Here is a tiny trained network, its code and every weight. The questions are about switching its units off for an input and a class, where a switched-off unit gives its printed mean instead of its output.

import numpy as np


def w(rows, s, z=0):
    codes = np.array(rows[::2]) - 128.0
    scale = np.full(codes.shape[1], s)
    scale[-1] = z or s
    return codes * scale


def norm(h):
    return h / np.sqrt((h * h).mean(-1, keepdims=True) + 1e-5)


def f(y):
    return np.maximum(y, 0)


def log_softmax(a):
    a = a - a.max(-1, keepdims=True)
    return a - np.log(np.exp(a).sum(-1, keepdims=True))


def net(x, mask):
    res = np.array(x, float).reshape(1, 6) / 4 @ E
    u = 0
    for l in range(3):
        y = f(norm(res) @ A[l][:, :-1].T + A[l][:, -1])
        res = res + np.where(mask[u : u + 12], y, B[l][:, -1]) @ B[l][:, :-1]
        u += 12
    return log_softmax(norm(res)[-1] @ U[:, :-1].T + U[:, -1])


A, B = {}, {}
E = w([
[116,77,154,129,129,155,138,84,120,182],'x0',
[160,72,9,70,99,131,156,156,119,175],'x1',
[193,160,131,167,168,210,132,112,59,104],'x2',
[104,79,132,168,85,148,128,177,115,111],'x3',
[92,170,111,107,62,181,96,126,123,149],'x4',
[161,86,150,81,94,129,106,89,111,67],'x5',
],0.0014)
A[0] = w([
[106,127,132,100,187,148,141,12,178,201,85],'L0N1',
[184,80,54,158,50,145,174,169,86,124,128],'L0N2',
[137,101,123,171,146,218,178,58,150,131,17],'L0N3',
[40,171,159,30,59,100,69,176,143,176,214],'L0N4',
[97,182,70,39,58,191,71,117,60,190,196],'L0N5',
[133,74,154,185,95,4,222,129,124,129,177],'L0N6',
[89,118,22,91,119,171,70,179,50,222,132],'L0N7',
[130,87,53,90,88,97,125,139,176,153,119],'L0N8',
[99,216,106,113,189,107,156,221,100,145,204],'L0N9',
[223,64,61,11,194,132,189,132,149,149,86],'L0N10',
[90,176,238,201,154,105,142,15,130,89,253],'L0N11',
[207,97,132,115,189,227,138,112,108,174,94],'L0N12',
],0.0017,0.0005)
B[0] = w([
[118,99,90,80,160,172,37,152,80,155,178],'L0N1',
[55,138,208,146,139,146,157,145,85,59,195],'L0N2',
[167,97,83,123,91,125,87,162,162,79,158],'L0N3',
[215,145,96,167,119,199,152,121,195,99,210],'L0N4',
[167,177,225,143,116,134,118,116,137,142,212],'L0N5',
[168,144,114,60,131,251,127,143,168,125,187],'L0N6',
[82,167,179,138,109,132,161,134,95,118,210],'L0N7',
[99,185,175,196,165,135,175,56,66,80,190],'L0N8',
[151,118,91,113,69,78,43,134,92,149,198],'L0N9',
[59,185,210,134,103,97,179,136,85,117,216],'L0N10',
[57,147,97,91,70,89,251,142,33,167,251],'L0N11',
[107,165,102,182,140,105,142,38,185,111,192],'L0N12',
],0.0021,0.002)
A[1] = w([
[175,96,191,18,116,112,121,74,54,94,142],'L1N1',
[163,218,82,68,123,73,116,153,124,193,146],'L1N2',
[158,169,148,206,158,155,144,82,42,112,249],'L1N3',
[142,40,139,96,161,47,148,110,83,63,128],'L1N4',
[168,204,45,185,163,212,107,128,72,63,107],'L1N5',
[172,110,143,170,88,111,105,241,120,100,129],'L1N6',
[74,79,99,176,136,187,97,132,152,85,62],'L1N7',
[140,54,117,136,240,73,172,160,132,123,62],'L1N8',
[147,47,175,178,251,53,131,143,63,92,163],'L1N9',
[84,98,117,150,51,153,160,205,103,73,185],'L1N10',
[95,160,116,140,210,114,111,214,166,185,117],'L1N11',
[39,23,131,215,110,216,140,125,127,159,80],'L1N12',
],0.002,0.0012)
B[1] = w([
[107,122,124,186,146,80,73,163,122,143,203],'L1N1',
[137,112,168,115,199,121,101,156,120,71,182],'L1N2',
[98,80,86,121,116,132,162,143,184,120,255],'L1N3',
[159,171,125,160,72,147,105,132,123,160,171],'L1N4',
[142,90,98,207,125,144,127,116,171,111,203],'L1N5',
[102,138,160,17,206,121,85,109,127,93,164],'L1N6',
[100,102,156,91,148,145,63,189,125,151,138],'L1N7',
[168,254,227,64,19,182,116,116,162,190,152],'L1N8',
[111,181,138,76,61,205,93,144,170,163,188],'L1N9',
[131,174,153,109,167,110,97,133,137,124,213],'L1N10',
[152,75,110,192,77,108,103,193,106,123,162],'L1N11',
[127,128,127,62,198,144,100,143,123,132,173],'L1N12',
],0.0028)
A[2] = w([
[112,177,171,133,150,136,131,188,165,51,138],'L2N1',
[179,112,140,113,84,72,91,126,95,29,133],'L2N2',
[113,101,160,118,54,153,47,34,88,92,249],'L2N3',
[163,220,91,108,203,73,91,32,118,157,165],'L2N4',
[89,168,131,176,164,165,132,201,106,208,208],'L2N5',
[34,132,129,102,56,66,168,123,210,141,197],'L2N6',
[165,117,19,77,53,111,229,153,19,145,125],'L2N7',
[211,118,172,121,140,103,184,149,176,128,133],'L2N8',
[86,83,110,105,127,78,62,118,253,114,96],'L2N9',
[148,176,124,165,62,145,72,172,127,131,133],'L2N10',
[89,1,180,124,122,193,115,71,108,252,1],'L2N11',
[113,104,121,43,152,96,143,129,212,147,182],'L2N12',
],0.0028,0.00086)
B[2] = w([
[93,109,103,81,163,139,125,68,76,155,255],'L2N1',
[113,129,70,172,142,38,117,144,148,202,193],'L2N2',
[168,113,122,137,116,97,170,216,160,206,228],'L2N3',
[56,17,172,106,111,191,77,225,121,98,185],'L2N4',
[194,58,145,114,58,39,108,139,134,135,231],'L2N5',
[174,105,125,186,149,208,181,98,80,93,221],'L2N6',
[42,142,255,196,144,90,175,79,89,101,159],'L2N7',
[149,170,100,78,41,221,114,36,160,163,149],'L2N8',
[172,87,74,189,148,162,151,113,77,126,173],'L2N9',
[170,120,143,55,148,110,173,44,193,167,209],'L2N10',
[129,234,48,86,192,41,86,85,145,28,191],'L2N11',
[125,153,120,198,130,206,90,145,136,85,175],'L2N12',
],0.0027,0.0029)
U = w([
[26,166,254,175,101,105,242,91,35,94,156],'0',
[198,202,181,54,31,214,136,93,213,190,151],'1',
[184,71,52,252,147,235,167,89,143,58,129],'2',
[115,198,37,73,205,48,70,104,142,67,210],'3',
[194,60,116,175,74,19,120,215,149,218,70],'4',
[55,50,184,61,178,200,30,222,91,94,9],'5',
],0.0066,0.0014)

Each question gives the input, the list of numbers given to net, and the class t.
The units are the neurons (one row each of A and B). Each row of codes is followed by its name. A weight is (code - 128) times the scale printed after its matrix; where a second scale follows, it is the last column's (A, B and U).
mask holds one flag per neuron, layer by layer. A switched-off neuron (its flag False) gives its mean, the last column of its row in B, instead of its output. The means were averaged over made-up inputs and are rounded, as every weight is.
A unit's drop is (log p(t) with every unit on - log p(t) with that unit switched off) / (log p(t) with every unit on - log p(t) with every unit switched off).
The circuit of an input: a set's keep is (log p(t) with only the set's units on - log p(t) with every unit switched off) / (log p(t) with every unit on - log p(t) with every unit switched off). Starting from the 12 units with the biggest drops (on a tie, the unit counted first), units are removed one at a time, each time the one whose removal leaves the highest keep (on an exact tie, the one counted first), for as long as the keep stays at least 0.8.
circuit, biggest first: the units of the circuit, biggest drop first
unit that matters most: the unit with the biggest drop
top k neurons: the k neurons with the biggest drops, biggest first
top k neurons in layer l: the k neurons of layer l with the biggest drops, biggest first
input [8,7,-7,-1,0,6], class 3: circuit, biggest first	L2N11
input [-2,6,3,-2,1,7], class 4: circuit, biggest first	L2N2, L1N1
input [-4,-1,5,3,5,-6], class 4: top 3 neurons in layer 1	L1N9, L1N8, L1N5
input [-7,-2,-7,6,-6,7], class 2: top 3 neurons	L2N9, L2N6, L2N12
input [-3,1,-4,6,3,7], class 4: circuit, biggest first	L2N2, L2N3
input [2,2,-8,8,-1,-3], class 2: circuit, biggest first	L2N9, L2N6
input [-4,-7,0,7,8,-4], class 1: top 4 neurons in layer 2	L2N10, L2N7, L2N4, L2N5
input [-5,8,-7,0,-2,8], class 0: circuit, biggest first	L2N7, L0N8
input [-2,-6,1,6,-4,-7], class 4: top 3 neurons in layer 2	L2N5, L2N7, L2N4
input [0,-2,-8,8,-1,-3], class 2: circuit, biggest first	L2N9, L2N6
input [-1,7,6,-8,2,-1], class 5: top 4 neurons	L2N4, L0N11, L1N2, L0N5
input [8,5,4,-7,-8,4], class 1: circuit, biggest first	L1N8, L2N8
input [7,-2,-4,3,2,3], class 3: top 2 neurons	L2N11, L1N3
input [0,-2,-3,-4,2,2], class 5: circuit, biggest first	L1N3, L2N4, L0N1
input [7,-3,0,-8,-3,-7], class 5: circuit, biggest first	L2N4
input [5,7,2,-8,3,6], class 5: circuit, biggest first	L2N4, L1N1, L2N10
input [7,-3,7,5,7,-4], class 1: circuit, biggest first	L2N6, L2N5, L1N1, L2N4
input [6,-4,-1,-2,-4,-6], class 3: top 2 neurons	L2N11, L0N1
input [8,3,-8,-4,7,-5], class 2: circuit, biggest first	L2N6, L2N9
input [8,8,-3,-2,8,-8], class 0: unit that matters most	L2N7
input [2,1,7,-6,3,4], class 2: top 3 neurons in layer 1	L1N5, L1N3, L1N10
input [-3,-1,7,5,3,-8], class 4: top 4 neurons	L2N5, L2N6, L0N4, L0N9
input [2,0,6,1,-7,-2], class 1: circuit, biggest first	L1N8, L1N9
input [-7,4,2,3,-8,5], class 1: top 2 neurons	L1N8, L1N9
input [4,-6,7,-1,2,2], class 2: top 3 neurons	L0N10, L1N5, L1N3
input [-7,-5,-8,6,7,7], class 2: top 2 neurons in layer 0	L0N4, L0N10
input [7,4,4,8,-6,-6], class 5: top 3 neurons in layer 2	L2N10, L2N2, L2N3
input [-8,8,0,0,2,-1], class 0: circuit, biggest first	L2N7
input [-6,-7,1,7,6,-8], class 4: top 2 neurons in layer 1	L1N11, L1N9
input [-2,-5,2,-8,-6,8], class 4: top 4 neurons	L1N1, L2N2, L1N4, L2N3
